After every row comes roughly how far along a hidden order it lies, from 0 to 20.
[ -9 -10   4  41  -5  -9  -3  16  18 -14 -14   9   9  21  11  -5  -8  -1
   9  19 -11  15  38   6   0   1   0  -9   0   5 -10   8  -4   6  14   5
   4 -16  -1 -18   2 -22   4 -22   6  -7  -5  -3   3  -2  -6   3  12  -4
  -1   3 -12   2  -7]
20
[ -1  -4 -11   2 -13  16  -9  19  17   9 -22  10  -1   5  -3   3  -3   4
  -3  21   9  15  63  20   1  -2  -8 -13  -6   2   6  -1   3   0  -6   7
   6   6  -1 -28   1  -5  -1  -8  10  13   2   1   3  -2  -1  -5   7  -9
   7   3 -17   8   5]
8
[  5 -15   0  19  -6   0  -1   7  15   7   4   0   3  10  11  -4  12 -11
   9  20  -4   0  25  -7   4   1   3 -13   1   1  22  21  -7  -5 -11  -4
   4   7  -3 -18  -2   3   7  19 -11  -4   2   2  13  -4  -8  -3  30  -8
   3   7   3 -18   6]
11
[  8  10   3  33  -7   9  -2  21  21  -2   3  -2   2  21  16   0  20   6
  -5  18  -1  63 -13 -35   2   4   6 -18   1   5  19  13 -17  -8 -13  -3
   6   5  -3 -17  -9   2   4   8  -1   2   1  -1  12  -2  -6   1  35 -10
   1   9  -8 -23   8]
14
[  2 -25   1  34 -10 -40  -5  -4  16 -13   9 -14   3  12  -7   0 -21  20
   4  -5   1 -50 -25  19  -1  -7   7   9   2  -9   5  12  -8  -7  -6  -6
  14   5  -4  16   0  26   0  10  14  14  -1  -7  -5   0  -3   1  35  12
  10  -3   8 -12  -8]
11
[ 11  29   0  15   0  11   1  18  10  -6  16   9   0  24  14  -4  34  -1
  -8   2  -5  25   3 -19  -4   2   1 -12   1   5   6  -5 -13  -7 -36   0
   2  -5   1 -26  -7  14  -3   6 -18  14   0   1   5  -1   2   7  -8 -12
  -7  14  -3 -15   8]
7
[  6  24   7 -51  -7  16   3  18  24  11   8   4   2  -4   6   8  10  -4
   2 -15  12   7 -26 -30  -4   7  -1  10   0   3 -17 -27 -12   0 -11   1
  -2 -10   3  12  -2   1   0  -5 -10   9   2   4   3  -4   9   6 -19  -6
  -5  -3 -15 -11   4]
0
[ -1  -5  -3 -30 -19 -19   3  18   4  19  17  18   5  18  15 -10  22  -3
  27   6 -16  30  34  36  -4  -3  -5   3  -2  -3 -10  -5 -12   0 -32   1
   0  -7   0 -23   6  20   5   1 -31   1   1   6   4  -8   2   3  -7 -10
  -2  -2  10  -4   4]
2

Next part:
[  6   2 -16 -10 -10  -7   1  -6   8  -5  14  -4  37 -15  18   7  30  -7
  30   8  12  -1   5 -11   1   1   2  11   4  17  -6  -8  14   9 -23   6
  -7  42  -5 -23   8  12 -21  11 -21  -8   1 -30   6]
0
[ -1  -6   3   5   0   2  -2  -2  -2  10 -16   6  17  -1   7  22  17 -13
  15   1   9   5   9  -5  19  -7  -3   6  -6   3 -18  13 -15 -19 -22 -15
 -16  18  -3 -25  10  -9 -25  18 -21   4  27  -2   8]
5
[  1   0  -3 -13  10   1  -3   3   6 -19  63  -6 -20   2   4 -20 -16  19
 -29   6  -9   1  -7   4 -23  14  12  -6  13   4  21   0  14  18  24  28
  14 -21  -8  28   5  21  20 -24  17 -12 -27  -4 -15]
7
[ -1   4  -3 -10   5 -10 -10  -8   4 -33  21  -3   8  -5  -4 -15   4   8
  18   9   1   3  13  -9  -9   8   7 -21   7  20   3  -3  20  19   6  -5
  -3  15   1  20   3  10   0 -12   6 -11   6   9  -3]
4
[ 24  21   5 -18   2   7  -4  10   7 -22  19   6 -28  14   8   0   1   6
 -33  17  -8   8   6  -4  -4  17   5 -15  14   2  47   9   6  20  29   8
   6 -20  -5  45  18  43  24  -9  15 -20 -20   0 -13]
15
[  8  13  19  -2  -1  20  -7  15  -9   3  -2   4 -40  22   6   7  -2   5
 -45   7  -8  13 -11   2   7   1  14  -9  11 -22  32  32 -15 -13  32  -2
   7 -42  -5  26  20  23  24 -12   9  -7   2  -2  -1]
20
[  8  12  10   2  -3  15  -8   4  -7   0 -17   6 -27  10  12  -2  -9   0
 -12   7  -7   9 -13  -3   4   3  11   3  -3 -15  15   8 -14 -18  23  -4
  -3 -26  -6  15  17  13  25 -10  -5  -5  15  -1  -5]
12
[ -7   4   6   3   6  13  -6   1  -6  -2   4 -10 -35   9   4  -7 -15  12
 -37   6  -7   5 -16   6  -9   3  15 -12  17 -17  20  12  -4  -7  31   9
  13 -29  -3  24  16   4  26 -18  10  -4  -1   2  -8]
15
[ 11  15  -7 -11   4   0  -6  -4   9 -30  19  -5 -12   2  -6 -10  -1   8
 -27  15  -8  -2   3   0 -15   9  -2 -15  12   7  32 -21  17  19  25   4
  14 -10  -3  31  -6  15  29  -8  13 -11 -31  19  -8]
8
[ 20  18  -7 -12  -4   5  -1   5   5 -18  14   4 -19   8  -1  -6  -7   1
 -23   8  -6  -7  -1   0  -8   7  -8  -3  11  -4  41 -13  16  18  24  11
  19 -20   4  31  -9  32  40 -11  21 -14 -33   2  -9]
10
[-16 -11   4 -10   6  -4 -14  -8  -2 -18  23 -10   4  -8  -1 -22  -1   9
  30   3  -1   2   0  -9  -6  10  28 -16   3  23  -3  14  11   6  -3   6
 -15  11 -12   6  22   1  -7  -9  -2  -8  17   1  -1]
5
[ 21  21  -9 -14  -7   4  -4   3   8 -28  19   7 -13   1   6 -19  -5   5
 -17  14  -5  -2  -1  -7 -12   9  -4  -3   7   0  31 -15  20  20  24  12
  17  -7   3  36  -3  35  35 -21  14 -14 -22   0  -9]
3
[  4  13  18   1  -3  17  -3  13 -10   8   0   3 -39  18  -1   7  -4   3
 -41   1  -9   8 -11   3   9  -1  12  -7   5 -26  30  25 -14 -11  27  -6
   5 -43  -2  23  10  14  30  -9  11  -2   1   3   0]
20
